Read these off the array that follows.
1) Which number is the entry in the top-right corner?
2) Which number is the largest entry in the first row?
3) Which number is the bottom-right entry?
4) Which number is the 2nd entry on the diagonal from the top-right corner?
5) Which number is the largest entry in the last row?
[[140 121 121 130 124 121 133 133 102 121 120 121]
 [121 128 127 126 128 127 125 125 131 128 128 128]
 [115 117 117 139 141 116 135 137 142 117 119 118]
 [132 127 126 125 123 126 127 127 114 127 126 126]
 [116 117 117 138 140 116 136 137 139 117 118 118]
 [127 125 125 127 127 125 128 128 122 125 125 125]
 [128 131 131 121 121 131 121 121 120 131 130 131]
 [111 135 134 120 127 133 117 117 145 134 134 134]
 [120 134 133 120 123 132 118 119 131 133 133 133]
 [137 128 127 123 118 128 126 125 105 128 127 127]
 [123 123 123 131 131 122 130 130 128 123 123 123]
 [140 123 123 127 122 123 131 131 103 123 122 123]
 [127 120 120 134 132 119 134 134 122 120 120 120]
 [138 118 119 133 127 119 136 136 105 119 118 119]
 [137 135 134 115 112 134 118 118 105 134 133 134]
 [114 120 119 136 139 119 133 134 142 120 121 120]]
1) 121
2) 140
3) 120
4) 128
5) 142

data =
138	126	141	138
119	104	134	118
140	128	142	140
139	127	141	139
140	128	142	140
128	128	129	128
142	127	144	141
117	104	134	116
138	129	139	139
140	126	143	141
136	119	141	135
130	113	140	130
Indices start at 0.
Report the entry in the bottom-left corner.
Answer: 130
Report the entry in the top-left corner.
Answer: 138
The entry in row 0 and column 2 is 141
The entry directly above 116 -> 141
Report the entry at row 2, column 0.
Answer: 140
Report the entry directly below 116.
Answer: 139
Report the entry at row 1, column 0.
Answer: 119
The bottom-right entry: 130
Report the entry in the top-right corner.
Answer: 138
